[128 = 0]

[ 57 178 137 118 119 106 113 125 177 175 170 124  78  84  72 128 124  98
 113 144]
G:lisiv
[ 79 194 147 133 135 102 115 118 140 104 173 102  88 129  44 144 119  94
 100 139]
G:lisiv
[123 110 112 140 121 176 115 140  79 142 147 160 126 150 106 181 144 114
 107 126]
F:kog
[ 55  57 159 115  96 196 164  76 139 222 238 182  83  82 101  90 147  86
 128 141]
C:neruv
[151 105  76 178 136 162 119 107 150 139 157 157  97 124 135 119 135 159
 142 125]
Y:Lal
[ 95 139  94 129 129 138 144  98 124 155 211 152  37 110  93 163 120  84
  93 117]
G:pubo
[147  88 165 144 102 208 123 121  72 159 219 183 114 131 151 142 172 129
 110 134]
F:kog
[169 154 172 156 129 142 112 142  99 122 104 114 160 150 167 156 126 149
 127 111]
F:Vibud
[127  98 115 122 139  81 116  84 108 138  95 153 116 120 109 138 122 121
 140 113]
Y:mova
[145 137 126 132 114 161 131 125  88 136 138 107 148 128 159 143 130 127
 121 107]
F:gobev
[152 111 125 142 126 164 128 134  64 127  82 116 173 130 118 164 111 103
 106 152]
F:gobev
[141 104  84 128 115 182 123 107 125 151 139 153 120 111 138 118 151 141
 141 123]
Y:mova
[139  98  63 129 128 185 126 123 129 152 150 166 112 136  81 125 140 110
 150 137]
Y:gegem
[115  91 191 133 134  35 139 116 132 161 135 153  84  97 110 105  20 110
 134 138]
C:neruv
[ 55 182 135 112 122 123 114 148 140 140 143 128  65 128  98 143 119  81
 124 117]
G:Rafu
[126  82 189 143 123  40 145  97 109 170 163 159 104  93 145 109 113 118
 135 132]
C:subul
[181 102 117 123 117  97 117 102  76 119 122 157 106 143  89 149 136 142
 142 144]
Y:gegem
[102 116 117 159 130 138 122 124 139 143 150 147 100  90  68 156 131  87
 108 129]
G:Rafu
[128 134 141 129 123 165 115 155  99 133 156 143 121 160 146 153 127 109
 119 124]
F:kog
[ 79  79 209 127 131  99 136 125  82 194 108 154  84 135 136  90  93  75
 152 145]
C:neruv
[115  75 120 143 106 185 123  97 119 163 153 167 124 118  92 148 149 110
 135 128]
Y:mova
[157 155 108 137 123 115 111 142  90 121  98 107 146 147 124 161 124 113
 114 139]
F:gobev
[132  90 152 135 128  78 150 120 120 190 134 129  60  63 159  93 114 141
 139 125]
C:neruv
[137 104 108 141 138  66 118 117 148 111  40 124 157 106 128 135 115 144
 122 110]
Y:mova
[117 133  89 125 123 155 105 101 110 127 122 150 110 117 111 138 127 129
 121 103]
Y:gegem
[103 108 149 135 124  24 143 104 113 146 167 145 101 102 111 115 116  73
 117 154]
C:gava
[ 47  83 179 115  87 150 172 101 101 211 185 172  57  50 128  82 116  88
 129 123]
C:subul
[172 150  63 132 136 163  51 123 149  97 102 151 132 137 101 140 138 156
 123  98]
Y:gegem
[115 100 164 126 125  76 152  99 101 164 159 143  93  94 107 103  92 104
 135 163]
C:neruv
[140 108 109 123 128 176 132 132 106 143  77 143 116 108 148 127 127 155
 158 116]
Y:Lal
[ 22 158 151 134 102 198 130 129 143 179 177 145  88  76  68 131 152  67
 111 128]
G:Rafu
[169 123 103 155 117 151  99 144  97 131 180 130 117 153 170 156 150 152
 118 122]
F:kog
[127 169  98 129 133 134 124 140 133 102 172 119 100 149 112 144 126 123
 127 131]
G:pubo
[ 78 176 130 120 121 133 118 121 156 124 184 137 105 126  83 139 119 101
 117 131]
G:pubo
[ 82 127 170 124 109 197  88 147  98 148 118 134 146 133 141 127 174 112
 124 108]
F:Vibud
[ 89 159 138 129 130 100 117 135 170 123 151 105 129 127 113 138 103 107
 133 139]
G:pubo
[134  84 160 138 127  66 142 106 124 160 137 134  74  67 106 113 128 132
 126 129]
C:neruv
[ 85 184 101 139 125 107 102 134 181 118 140 125 106 134  75 143 124  86
 126 123]
G:lisiv
[ 89 143 122 142 126 144 122 113 155 169 116 114 133 116 198 141 138  63
 121 138]
G:Rafu
[131 153 122 131 117 179 132 155 108 123 152 138 124 161 177 159 140 122
 110 121]
F:kog
[ 77  81 170 123 124 120 135 139 127 158 168 163 109 102 107  97 134  91
 117 129]
C:gava
[ 96 102 135 125 130 112 101 117 110 139 123 150  80  99  95 137 125 105
 130 112]
Y:mova
[123 145  95 137 121 241 162 144 102 145 132 156 143 130 149 138 131 106
 123 118]
F:gobev
[ 91 148 122 144 132  88 133  86 169 122 197 149  76 101  51 173 120 104
 114 131]
G:pubo
[ 66  71 168 110  99 123 174 134 117 194 229 154  50  43  80  85 129 116
 121 136]
C:subul
[ 81 110 163 118 123  76 107 114 111 175 133 132  91 100 142 111 116  93
 153 126]
C:neruv

[125 148 122 118 120 128  97 125 118 135 118  95 133 157 156 148 121 129
 114 131]
rizef:A
[133 134 119 122 145 107 155 145 125 111 158 138 138 174 123 109 130 161
 148 141]
led:U
[128 157 115 112 119 117 100 144 113 141 143  96 129 158 137 117  96 126
 114 129]
rizef:A
[119 127 147 150 140 131 138 131  95 123 129 146 117 108 155 168 129  76
 109 138]
lolo:H
[110 144 136 130 132 142 127 109 117 134 112 110 112 149 151 149  98  75
 126 134]
rizef:Q
[130 155 130 110 128 120 108 140 130 149 128  83 120 170 149 137 107 104
 124 125]
rizef:A
[126 133  63 139 154 116 163 137 135 125 144 134  95 156 139 142 136  85
 151 124]
led:N
[121 139 129 127 106 118 110 134 158 186 125  82 137 194 119 119  92 110
 157 100]
rizef:Q
[123 129 105 131 143 117 142 126 103  99 147 153 116 111 138 100 128 146
 130 142]
led:U
[139  80 129 151 139 123 151 151 125 127 160 123 113 173 139 124 128  99
 131 115]
lolo:R
[129 141 130 145 131 126 131 138  77 115 136 149 118 102 165 152 142  89
  93 153]
lolo:H
[117 151 121 117 119 136 102 130 106 144 112  99 126 153 152 148 110  92
 115 136]
rizef:A
[116 101 121 116 116 121 113 158 144 141 132  91 126 173 142 135 112 110
 116 125]
rizef:L
[144 128 116 112 156 109 145 141 138  96 164 145 129 162 128  94 134 174
 135 139]
led:U
[143 130 112 128 128 103 140 140 105 118 170 137 146 139 106 104 145 176
 117 133]
led:N
[133 136 127 164 159 110 136 152 109 121 157 125 128 144 139 135 132 104
 124 126]
lolo:H
[166 141 144 141 137 115 138 168 105 128 161 118 130 168 135 131 137 119
 125 123]
lolo:H
[127 142 137 141 150 125 137 137 117 105 135 131 127 129 142 161 140 108
 111 123]
lolo:T
[125 142 130 117 130 140 114 119 136 137 112  92 125 159 140 144 123 119
 125 127]
rizef:L
[131 130 141 122 146 151 146 142 117 122 146 129 121 151 153 140 124 108
 138 176]
lolo:R
[135 133 131 125 144 113 145 149 134 123 157 143 125 165 125 123 128 136
 134 120]
led:N
[127 132 141 118 148 122 155 132 153 140 130 126 108 175 128 137 137 124
 164 111]
led:B
[126 130 133 143 132 115 154 131 114 110 148 133 107 143 139 138 136 111
 121 142]
lolo:T
[119 148 148 111 121 139 120 135 160 176 102  49 116 199 128 147  96  91
 161 122]
rizef:Q
[113 160 127 116 123 128 103 125 125 150 121  88 121 161 143 139 107 104
 118 117]
rizef:A
[118 142 123 113 117 117 109 137 137 139 139 102 127 172 142 122 116 120
 129 131]
rizef:L
[124 154 119 112 118 122 103 142 124 145 130 105 140 162 131 121 109 127
 121 131]
rizef:L
[126 157 112  95 123 119  98 136 130 126 126  89 131 165 138 111 110 132
 127 125]
rizef:L
[124 126 131 137 151 133 164 124 106  95 136 164 111 107 142 132 143 110
 117 149]
led:N
[135 122 129 131 146 107 183 134 133 102 152 150 109 154 122 102 138 142
 159 135]
led:U
[139 118 137 150 136 120 172 124 104  91 136 174 105  95 138 121 139 127
 117 142]
led:U
[139 150 123 127 138 117 132 151 116 123 150 118 122 161 140 118 112 106
 125 135]
lolo:R
[151 132 120 148 136 109 145 154 111 124 147 131 127 157 134 116 126 114
 124 136]
lolo:R
[145 163 125 134 143 106 135 150 104 106 153 132 127 155 142 138 128 121
 125 145]
lolo:T
[117 144 131 115 117 127 112 130 143 153 112  96 113 175 141 127  97 105
 132 120]
rizef:Q
[111 134 127 134 138 135 119 104 101 123  96 112 107 105 158 160 118  47
 110 138]
rizef:Q
[143 133 122 141 149 109 152 160 128 119 164 137 130 160 111  96 134 160
 161 138]
led:U
[136 134 129 132 151 113 164 129 113  95 141 152 112 144 129 116 132 128
 130 136]
led:U
[145 156 114 140 129 125 122 153 118 124 152 111 133 154 124 129 124 131
 109 135]
lolo:H
[139 147 128  99 117 117 108 139 143 145 115  85 117 184 138 131 105 116
 139 126]
rizef:Q
[140 136 127 126 142 102 163 148 123  96 155 143 119 167 129 105 133 147
 151 210]
led:U
[128 131 127 125 146 118 155 129 127 107 144 145 109 149 121 116 126 146
 149 132]
led:U
[146 155 136 144 135 126 133 164 103 119 148 137 121 134 146 155 136 100
 106 135]
lolo:H
[116 121 171 164 176 115 187 133 173 136 122 124  72 194 158 149 148  84
 167 113]
led:U
[126 122 136 127 146 118 169 119 110  90 132 149  95 110 147 134 129 106
 132 135]
led:N
[126 142 133 120 125 119 114 120 122 140 114  96 117 140 150 138 109  90
 127 131]
rizef:A
[138 126 130 125 146 115 152 133 129 116 143 140 121 161 128 115 136 133
 146 117]
led:N
[124 151 128 128 135 106 148 142 113 116 166 129 121 147 155 108 111 144
 120 134]
led:N
[125 132 124 137 156 112 182 128 109  94 152 160 108 119 136 108 132 124
 120 139]
led:U
[127 130 136 118 148 120 150 121 134 114 143 136 120 152 124 125 127 142
 145 131]
led:B
[139 139 130 139 144 117 148 141 102 105 141 133 115 139 140 144 135 102
 111 134]
lolo:T
[135 133 132 133 144 127 139 129 142 118 141 133 111 155 136 141 132 112
 137 125]
lolo:R

[202 134 115  99 118 108 101  83 145 127 121 106  94 177 126 119 111 145
 148 115]
(15):[48]
[ 83 144 150 140 103 139 120 138 120 149  92 127 142   8 153 141 102 112
 176 114]
(8):[43]
[168 117  80 111 106  85 137  87 113 118 122  97  79 156 103 116 150 125
 162 104]
(15):[48]
[ 39 105  92 115 149 115 141 151 119 110 132 147 132 183 124 133  46  38
 102 160]
(8):[51]
[154 157 142  95 104 122 112  91 198 173  93 108  40  72 132 129 170 143
 157 146]
(15):[48]
[153 145  67 130 132 108 119 124  94 124 124 100 113 146 115  69 144 147
 127 114]
(15):[48]
[ 40 110 122 102 137 128  78 152 123 147 109 176 121 110 159 135  94 108
 132 134]
(8):[44]
[143 128 112  95 113 146  57  98 127 151 104  84  99 115 189 102 122 189
 127 134]
(15):[37]
[146 166  35  78 128  99 110 107 123 128 136  79 117 182 145 106 121 153
 113 152]
(15):[37]
[ 71 148  77  62 146 131  71 111 121 123 124 126 169 132 156 160  78 104
 138 148]
(8):[44]
[105 127 112  89 147 121 112 170 119 151 134 116 135 148 175 144  46 128
 150 154]
(8):[51]
[210 183 118 118 128 129 178  98 131 171 167 173  88 139 115  89 121 129
 152 112]
(15):[37]
[174 142  93  86 111 118 107  70 119 112 111  18 126 128 129 108 154 200
 120 112]
(15):[39]
[ 65 123  88  96 155 130 110 133 121 124 134  88 143 165 142 113  56  90
 138 146]
(8):[51]
[126  87  77  66 142 105  68  95 123  99  97  84 139 141  82 120 133 167
 109 118]
(15):[39]
[108 165 121 112 165 119 128 105 101 151 142 127 143 141 181 133  89  95
 141 118]
(8):[43]
[189 171 106 111 135 117 163  71 109 126 132 104 140 106  80 106 129 146
 134 142]
(15):[37]
[ 47 121 144  97 152 110  68 131 134 140 119  97 146  99 156 123  95 116
  47 108]
(8):[44]
[ 77 121 120 131 107 118 150 152 125 149 152 109 137 132 127 163  80  79
 118 137]
(8):[51]
[179 153 144 115 137 134 151  90 139 136 133 130 136  30 114  95 137 122
 138 121]
(15):[37]
[ 71 110 126  88 154 119  65 123 104 115  99  79 149 138 151 140  68 130
 116 143]
(8):[44]
[ 32 124 100  73 163 107  72 135 118 114 155  69 153 159 170 134  51 111
 135 141]
(8):[43]
[ 69 142  82 136 145 116 111 161 137 147 136  97 140 164 158 101  53  86
 153 154]
(8):[51]
[ 63 128  97 108 146 123  84 161  65 123 107 103 168 121 147 137  91 111
 123 155]
(8):[44]
